Below is a small trained network, with its code and all its weights. Each question gives an input and a target symbol and asks what happens when units are switched off, that is, made to give their printed mean instead of their output.

import numpy as np


def w(rows, s, z=0):
    codes = np.array(rows[::2]) - 128.0
    scale = np.full(codes.shape[1], s)
    scale[-1] = z or s
    return codes * scale


def norm(h):
    return h / np.sqrt((h * h).mean(-1, keepdims=True) + 1e-5)


def softmax(a):
    e = np.exp(a - a.max(-1, keepdims=True))
    return e / e.sum(-1, keepdims=True)


def log_softmax(a):
    a = a - a.max(-1, keepdims=True)
    return a - np.log(np.exp(a).sum(-1, keepdims=True))


def net(x, mask):
    ids = ['αβγδζηθλμξσψω'.index(c) for c in x.split()]
    T = len(ids)
    res = E[ids] + P[:T]
    u = 0
    for l in range(2):
        r = norm(res)
        for j in range(3):
            rows = slice(3 * j, 3 * j + 3)
            q, k, v = (r @ M[l][rows].T for M in (Q, K, V))
            z = softmax(np.where(np.tri(T) > 0, q @ k.T / 3**0.5, -1e9)) @ v
            o = O[l][rows]
            res = res + np.where(mask[u + j], z, o[:, -1]) @ o[:, :-1]
        u += 3
    return log_softmax(norm(res)[-1] @ U[:, :-1].T + U[:, -1])


Q, K, V, O = {}, {}, {}, {}
E = w([
[151,170,78,156,131,179,47,118,137,136],'α',
[74,125,217,250,160,127,97,88,88,154],'β',
[62,122,135,64,222,42,113,202,150,143],'γ',
[121,122,164,106,130,102,209,103,135,123],'δ',
[161,96,172,102,168,198,127,103,158,157],'ζ',
[124,172,130,150,163,177,164,134,163,108],'η',
[139,198,168,107,65,129,154,107,181,199],'θ',
[116,115,144,114,85,111,128,81,147,159],'λ',
[198,128,70,121,111,133,150,152,158,186],'μ',
[116,103,160,145,83,137,146,152,153,97],'ξ',
[58,171,183,100,128,193,126,65,147,129],'σ',
[195,159,146,135,120,73,100,100,122,97],'ψ',
[105,236,122,169,64,134,69,162,67,150],'ω',
],0.015)
P = w([
[118,108,118,153,170,164,183,113,2,148],'0',
[142,171,134,149,110,106,116,69,176,127],'1',
[134,170,167,143,116,113,105,89,149,131],'2',
[149,180,173,154,102,105,121,115,145,142],'3',
[143,186,187,149,98,113,101,118,124,149],'4',
[150,176,168,158,90,96,101,134,116,137],'5',
],0.008)
Q[0] = w([
[187,53,44,84,134,146,162,195,84,169],'L0H1',
[101,250,245,182,128,88,127,115,161,163],'L0H1',
[191,114,184,157,166,133,133,123,148,205],'L0H1',
[185,114,122,118,189,37,84,95,91,46],'L0H2',
[145,139,136,206,73,221,49,120,189,175],'L0H2',
[132,202,167,209,98,132,173,74,154,94],'L0H2',
[214,153,136,184,153,109,128,65,70,61],'L0H3',
[115,218,157,132,77,153,114,171,192,150],'L0H3',
[185,103,154,125,157,152,145,70,75,145],'L0H3',
],0.019)
K[0] = w([
[184,147,124,195,50,221,152,47,137,55],'L0H1',
[87,124,91,54,211,118,113,165,40,136],'L0H1',
[135,121,129,141,88,169,185,73,22,170],'L0H1',
[93,179,168,93,67,46,125,125,202,81],'L0H2',
[197,124,174,168,85,238,192,56,3,160],'L0H2',
[213,107,168,143,166,55,126,144,60,180],'L0H2',
[185,190,158,163,120,118,58,59,91,134],'L0H3',
[92,142,147,84,245,69,122,142,74,207],'L0H3',
[226,130,196,152,95,166,92,90,127,127],'L0H3',
],0.017)
V[0] = w([
[125,36,86,69,117,117,53,198,168,110],'L0H1',
[60,157,104,119,105,142,193,247,192,193],'L0H1',
[47,78,182,118,183,66,99,157,141,187],'L0H1',
[48,170,46,182,185,98,173,185,89,104],'L0H2',
[141,84,162,90,125,54,189,156,33,153],'L0H2',
[98,168,121,43,202,39,71,136,111,123],'L0H2',
[61,153,147,98,65,199,122,96,121,27],'L0H3',
[73,177,152,72,250,106,151,218,145,86],'L0H3',
[58,53,16,100,153,124,151,89,82,150],'L0H3',
],0.017)
O[0] = w([
[71,72,113,193,94,74,136,94,74,2,6],'L0H1',
[184,141,141,109,77,118,244,82,16,68,125],'L0H1',
[120,60,146,164,81,124,186,233,61,150,236],'L0H1',
[109,98,180,143,25,118,90,27,66,150,161],'L0H2',
[98,216,211,129,139,107,74,157,100,76,201],'L0H2',
[159,186,89,123,13,166,68,204,117,146,111],'L0H2',
[47,86,152,37,92,166,194,107,151,82,76],'L0H3',
[212,33,143,76,136,114,80,139,23,92,184],'L0H3',
[135,182,92,182,136,237,113,167,47,85,95],'L0H3',
],0.0089,0.017)
Q[1] = w([
[157,141,112,108,120,117,118,182,103,71],'L1H1',
[91,120,77,88,154,156,169,102,185,92],'L1H1',
[144,91,90,166,74,130,132,139,58,67],'L1H1',
[149,79,43,115,168,164,105,142,191,94],'L1H2',
[96,147,190,132,253,155,145,89,145,254],'L1H2',
[160,161,103,92,85,119,88,120,105,144],'L1H2',
[39,149,62,130,134,156,113,57,153,110],'L1H3',
[135,82,130,169,151,93,145,145,94,124],'L1H3',
[133,102,74,148,88,87,123,128,127,55],'L1H3',
],0.029)
K[1] = w([
[184,101,134,71,138,102,157,135,177,129],'L1H1',
[84,110,146,184,81,88,201,132,177,81],'L1H1',
[182,159,141,92,108,85,30,151,240,121],'L1H1',
[175,139,130,102,166,162,57,141,237,111],'L1H2',
[74,155,95,82,242,213,118,76,41,204],'L1H2',
[202,107,120,139,75,108,110,133,93,124],'L1H2',
[167,123,99,57,252,229,94,97,184,101],'L1H3',
[94,95,141,136,170,85,97,134,126,152],'L1H3',
[134,139,140,91,115,86,109,126,252,96],'L1H3',
],0.022)
V[1] = w([
[103,210,112,162,140,143,174,74,92,135],'L1H1',
[94,204,60,91,90,177,93,148,141,60],'L1H1',
[73,160,220,136,85,91,182,189,126,136],'L1H1',
[95,111,195,62,144,110,65,138,76,74],'L1H2',
[4,108,118,166,129,187,131,122,160,120],'L1H2',
[112,178,124,117,21,64,117,132,185,117],'L1H2',
[139,108,144,238,134,115,47,104,84,135],'L1H3',
[119,130,205,148,183,60,184,85,163,72],'L1H3',
[72,140,190,143,46,138,149,55,97,152],'L1H3',
],0.035)
O[1] = w([
[131,159,225,85,35,141,186,90,77,114,194],'L1H1',
[69,150,165,227,49,150,60,163,45,110,5],'L1H1',
[196,102,116,153,149,159,233,122,36,225,180],'L1H1',
[99,86,208,201,76,95,39,62,75,181,155],'L1H2',
[33,75,38,190,139,132,208,62,133,112,90],'L1H2',
[164,214,178,187,84,122,184,121,247,147,8],'L1H2',
[115,217,53,129,210,122,153,26,67,177,202],'L1H3',
[60,152,184,197,245,52,112,181,128,75,49],'L1H3',
[158,99,102,209,194,200,97,64,200,64,254],'L1H3',
],0.015,0.014)
U = w([
[85,155,50,115,79,111,112,75,195,40,206],'α',
[165,113,59,112,203,158,169,107,162,193,119],'β',
[156,128,188,149,84,96,92,110,59,206,172],'γ',
[50,162,130,181,76,163,222,167,101,166,49],'δ',
[53,112,95,78,141,44,98,192,96,134,126],'ζ',
[182,150,160,196,88,190,132,61,232,108,62],'η',
[142,116,164,72,213,176,2,101,195,91,45],'θ',
[111,13,106,161,77,170,91,171,186,132,153],'λ',
[82,201,131,177,155,160,47,185,200,218,143],'μ',
[84,230,170,78,152,138,137,77,110,76,47],'ξ',
[148,145,87,191,156,171,83,187,138,106,155],'σ',
[179,152,197,102,134,109,177,218,188,119,95],'ψ',
[87,102,169,231,193,93,123,111,148,85,254],'ω',
],0.0065,0.0025)

Each question gives the input, a string of symbols that net reads in full, and the target symbol t.
The units are the heads (3 rows each of Q, K, V and O). Each row of codes is followed by its name. A weight is (code - 128) times the scale printed after its matrix; where a second scale follows, it is the last column's (O and U).
mask holds one flag per head, layer by layer. A switched-off head (its flag False) gives its mean, the last column of its rows in O, instead of its output. The means were averaged over made-up inputs and are rounded, as every weight is.
A unit's drop is (log p(t) with every unit on - log p(t) with that unit switched off) / (log p(t) with every unit on - log p(t) with every unit switched off).
The circuit of an input: a set's keep is (log p(t) with only the set's units on - log p(t) with every unit switched off) / (log p(t) with every unit on - log p(t) with every unit switched off). Starting from all 6 units, units are removed one at a time, each time the one whose removal leaves the highest keep (on an exact tie, the one counted first), for as long as the keep stays at least 0.8.
circuit, biggest first: the units of the circuit, biggest drop first
most important unit: the unit with the biggest drop
which heads matter: for each layer, one digit per head in row order, 1 if its drop is at least 0.15 and else 0, layers parted by /
input θ ζ δ μ α μ, target ψ: circuit, biggest first => [L1H3 L0H1 L0H2]
input δ η ζ θ, target γ: circuit, biggest first => [L0H2 L1H2]
input ζ σ ζ λ δ, target ζ: circuit, biggest first => [L1H3 L0H2 L1H2]
input ζ ξ α θ α, target ζ: which heads matter => 010 / 001
input γ θ β β σ, target ω: circuit, biggest first => [L0H1 L1H3]
input σ θ θ σ, target λ: most important unit => L0H3
input μ γ ψ μ, target θ: which heads matter => 111 / 100
input λ ψ ζ η θ, target δ: which heads matter => 001 / 110
input η σ β β β μ, target θ: circuit, biggest first => [L0H2 L0H1 L1H2 L1H3]
input θ ψ β, target ψ: circuit, biggest first => [L1H3 L0H3 L0H1 L1H2]
input γ β γ, target σ: circuit, biggest first => [L0H3 L0H2 L1H1]
input δ γ α α σ, target γ: which heads matter => 101 / 010
input η ω η, target θ: which heads matter => 110 / 110
input ζ ψ θ α μ σ, target ζ: circuit, biggest first => [L1H3 L0H2 L0H1]
input ξ θ ω, target ω: circuit, biggest first => [L1H3 L0H2]
input σ β ω ξ ζ, target λ: most important unit => L0H3
input μ σ ξ, target ξ: which heads matter => 101 / 100
input ω ζ ζ, target η: circuit, biggest first => [L0H3 L1H3 L1H2]
input η β δ ψ δ ξ, target θ: circuit, biggest first => [L0H1 L0H2 L1H2 L1H3]
input α ξ ξ δ θ, target α: most important unit => L1H1
input θ ζ β μ ζ, target ψ: which heads matter => 101 / 001
input λ β ω, target δ: which heads matter => 001 / 110
